Here is a tiny trained network, its code and every weight. The questions are about switching its units off for an input and a class, where a switched-off unit gives its printed mean instead of its output.

import numpy as np


def w(rows, s, z=0):
    codes = np.array(rows[::2]) - 128.0
    scale = np.full(codes.shape[1], s)
    scale[-1] = z or s
    return codes * scale


def f(y):
    return np.maximum(y, 0)


def log_softmax(a):
    a = a - a.max(-1, keepdims=True)
    return a - np.log(np.exp(a).sum(-1, keepdims=True))


def net(x, mask):
    res = np.array(x, float).reshape(1, 5) / 4 @ E
    y = f(res @ A[0][:, :-1].T + A[0][:, -1])
    res = res + np.where(mask, y, B[0][:, -1]) @ B[0][:, :-1]
    return log_softmax(res[-1] @ U[:, :-1].T + U[:, -1])


A, B = {}, {}
E = w([
[101,171,8],'x0',
[254,241,119],'x1',
[157,10,116],'x2',
[134,174,184],'x3',
[35,142,174],'x4',
],0.0072)
A[0] = w([
[128,37,141,86],'neuron 1',
[174,141,53,74],'neuron 2',
[169,182,64,121],'neuron 3',
[62,84,57,131],'neuron 4',
[188,195,54,170],'neuron 5',
[240,47,129,231],'neuron 6',
[72,202,84,167],'neuron 7',
[6,133,166,50],'neuron 8',
[105,55,152,255],'neuron 9',
[172,207,193,79],'neuron 10',
[94,146,117,128],'neuron 11',
[65,207,121,83],'neuron 12',
[101,103,137,221],'neuron 13',
[56,96,66,101],'neuron 14',
[107,255,147,19],'neuron 15',
[59,181,155,136],'neuron 16',
[185,184,163,244],'neuron 17',
[75,79,63,155],'neuron 18',
[90,74,215,211],'neuron 19',
[224,128,174,220],'neuron 20',
[196,120,200,107],'neuron 21',
[228,121,103,173],'neuron 22',
[204,248,124,125],'neuron 23',
[234,34,138,123],'neuron 24',
[200,156,78,105],'neuron 25',
],0.011,0.0043)
B[0] = w([
[104,76,139,189],'neuron 1',
[104,175,209,178],'neuron 2',
[134,182,162,201],'neuron 3',
[56,126,97,202],'neuron 4',
[119,172,88,233],'neuron 5',
[206,144,62,237],'neuron 6',
[181,142,96,204],'neuron 7',
[189,178,137,195],'neuron 8',
[167,159,95,224],'neuron 9',
[89,80,150,203],'neuron 10',
[126,141,71,152],'neuron 11',
[139,103,77,183],'neuron 12',
[164,177,100,184],'neuron 13',
[56,121,109,190],'neuron 14',
[95,109,58,202],'neuron 15',
[153,70,138,185],'neuron 16',
[118,109,76,230],'neuron 17',
[58,112,138,203],'neuron 18',
[160,125,132,225],'neuron 19',
[104,70,97,222],'neuron 20',
[74,60,146,185],'neuron 21',
[255,188,145,210],'neuron 22',
[101,158,66,255],'neuron 23',
[203,76,12,213],'neuron 24',
[146,214,220,195],'neuron 25',
],0.0084,0.0092)
U = w([
[184,221,137,77],'0',
[3,91,127,76],'1',
[41,243,200,6],'2',
[148,69,239,17],'3',
[183,116,96,253],'4',
],0.013,0.0032)

Each question gives the input, the list of numbers given to net, and the class t.
The units are the neurons (one row each of A and B). Each row of codes is followed by its name. A weight is (code - 128) times the scale printed after its matrix; where a second scale follows, it is the last column's (A, B and U).
mask holds one flag per neuron, in row order. A switched-off neuron (its flag False) gives its mean, the last column of its row in B, instead of its output. The means were averaged over made-up inputs and are rounded, as every weight is.
A unit's drop is (log p(t) with every unit on - log p(t) with that unit switched off) / (log p(t) with every unit on - log p(t) with every unit switched off).
The circuit of an input: a set's keep is (log p(t) with only the set's units on - log p(t) with every unit switched off) / (log p(t) with every unit on - log p(t) with every unit switched off). Starting from the 12 units with the biggest drops (on a tie, the unit counted first), units are removed one at a time, each time the one whose removal leaves the highest keep (on an exact tie, the one counted first), for as long as the keep stays at least 0.8.
circuit, biggest first: the units of the circuit, biggest drop first
k most important neurons: the k neurons with the biggest drops, biggest first
drop when u is switched off: that unit's drop, to one decimal
input [-8,-4,5,3,6], class 3: circuit, biggest first : neuron 23
input [7,2,-5,-5,4], class 2: circuit, biggest first : neuron 24; neuron 6
input [6,3,-5,5,7], class 4: circuit, biggest first : neuron 15; neuron 12
input [1,-8,-6,0,-5], class 1: 3 most important neurons : neuron 22; neuron 6; neuron 25
input [8,2,-1,-4,7], class 2: 2 most important neurons : neuron 24; neuron 20
input [-1,0,-8,-4,-1], class 1: 2 most important neurons : neuron 22; neuron 6
input [-3,-2,-3,5,5], class 3: drop when neuron 6 is switched off : 0.4
input [-5,-6,2,5,1], class 3: drop when neuron 8 is switched off : -0.1
input [5,-3,-3,-8,-8], class 0: drop when neuron 10 is switched off : 0.1
input [5,-6,-6,1,-2], class 1: drop when neuron 18 is switched off : 0.1
